Below is a small trained network, with its code and all its weights. Each question gives an input and a class and asks what happens when units are switched off, that is, made to give their printed mean instead of their output.

import numpy as np


def w(rows, s, z=0):
    codes = np.array(rows[::2]) - 128.0
    scale = np.full(codes.shape[1], s)
    scale[-1] = z or s
    return codes * scale


def f(y):
    return np.maximum(y, 0)


def log_softmax(a):
    a = a - a.max(-1, keepdims=True)
    return a - np.log(np.exp(a).sum(-1, keepdims=True))


def net(x, mask):
    res = np.array(x, float).reshape(1, 8) / 4 @ E
    y = f(res @ A[0][:, :-1].T + A[0][:, -1])
    res = res + np.where(mask, y, B[0][:, -1]) @ B[0][:, :-1]
    return log_softmax(res[-1] @ U[:, :-1].T + U[:, -1])


A, B = {}, {}
E = w([
[137,132,133,133],'x0',
[125,123,130,120],'x1',
[135,128,119,129],'x2',
[193,228,158,2],'x3',
[51,228,11,143],'x4',
[49,103,166,73],'x5',
[120,126,124,127],'x6',
[120,126,128,124],'x7',
],0.0057)
A[0] = w([
[68,71,134,201,2],'n1',
[216,43,255,128,128],'n2',
[121,245,237,77,12],'n3',
[46,62,128,220,83],'n4',
[47,108,191,84,153],'n5',
[158,191,176,48,14],'n6',
],0.0077,0.0032)
B[0] = w([
[240,50,120,32,172],'n1',
[38,145,30,245,253],'n2',
[202,8,111,117,186],'n3',
[236,79,210,74,213],'n4',
[116,254,173,244,190],'n5',
[220,37,70,107,180],'n6',
],0.0075,0.0056)
U = w([
[120,237,209,152,254],'0',
[253,57,200,15,11],'1',
[64,197,161,119,200],'2',
[7,205,42,210,81],'3',
],0.006,0.0051)

Each question gives the input, the list of numbers given to net, and the class t.
The units are the neurons (one row each of A and B). Each row of codes is followed by its name. A weight is (code - 128) times the scale printed after its matrix; where a second scale follows, it is the last column's (A, B and U).
mask holds one flag per neuron, in row order. A switched-off neuron (its flag False) gives its mean, the last column of its row in B, instead of its output. The means were averaged over made-up inputs and are rounded, as every weight is.
A unit's drop is (log p(t) with every unit on - log p(t) with that unit switched off) / (log p(t) with every unit on - log p(t) with every unit switched off).
The circuit of an input: a set's keep is (log p(t) with only the set's units on - log p(t) with every unit switched off) / (log p(t) with every unit on - log p(t) with every unit switched off). Starting from all 6 units, units are removed one at a time, each time the one whose removal leaves the highest keep (on an exact tie, the one counted first), for as long as the keep stays at least 0.8.
circuit, biggest first: the units of the circuit, biggest drop first
most important unit: the unit with the biggest drop
top k neurons: the k neurons with the biggest drops, biggest first
drop when u is switched off: that unit's drop, to one decimal
input [6,4,1,-6,4,5,2,-5], class 1: circuit, biggest first => [n4; n1]
input [7,2,-8,1,-5,-2,2,-8], class 3: circuit, biggest first => [n2; n4]
input [1,4,0,-6,5,8,5,-7], class 0: most important unit => n5
input [7,0,7,-6,0,-2,-5,-6], class 1: top 3 neurons => [n4; n2; n1]
input [5,-1,7,-7,0,1,7,6], class 1: top 3 neurons => [n4; n1; n2]
input [3,1,6,-5,4,-4,-2,0], class 1: top 4 neurons => [n2; n4; n5; n1]
input [-1,-3,7,-7,-2,5,2,-5], class 1: top 2 neurons => [n4; n1]
input [-1,-4,3,-6,5,-1,-2,0], class 1: top 2 neurons => [n4; n2]
input [-2,-1,1,6,2,-1,-1,2], class 1: top 4 neurons => [n2; n3; n6; n5]
input [6,0,-1,-8,8,1,-3,-3], class 1: top 3 neurons => [n4; n1; n2]
input [-8,-2,3,7,-8,-2,-3,8], class 3: top 3 neurons => [n2; n4; n1]
input [-4,-4,-1,-8,2,0,4,4], class 1: top 2 neurons => [n4; n1]
input [-2,-4,2,0,-6,-1,-2,5], class 3: drop when n2 is switched off => 0.5
input [-3,-8,5,5,-8,4,8,-4], class 2: circuit, biggest first => [n2]
input [1,-1,2,6,2,-2,-3,8], class 1: circuit, biggest first => [n2; n3]
input [-7,-3,-6,-7,1,-4,-7,-5], class 1: circuit, biggest first => [n4; n1]
input [-1,6,-8,-4,-7,-5,-3,8], class 3: drop when n2 is switched off => 1.2
input [-6,-4,-7,2,-6,3,3,-8], class 3: drop when n4 is switched off => 0.1
input [7,8,8,8,2,-3,5,-2], class 1: drop when n6 is switched off => 0.2
input [-3,0,4,5,-8,-5,-2,8], class 3: circuit, biggest first => [n2]
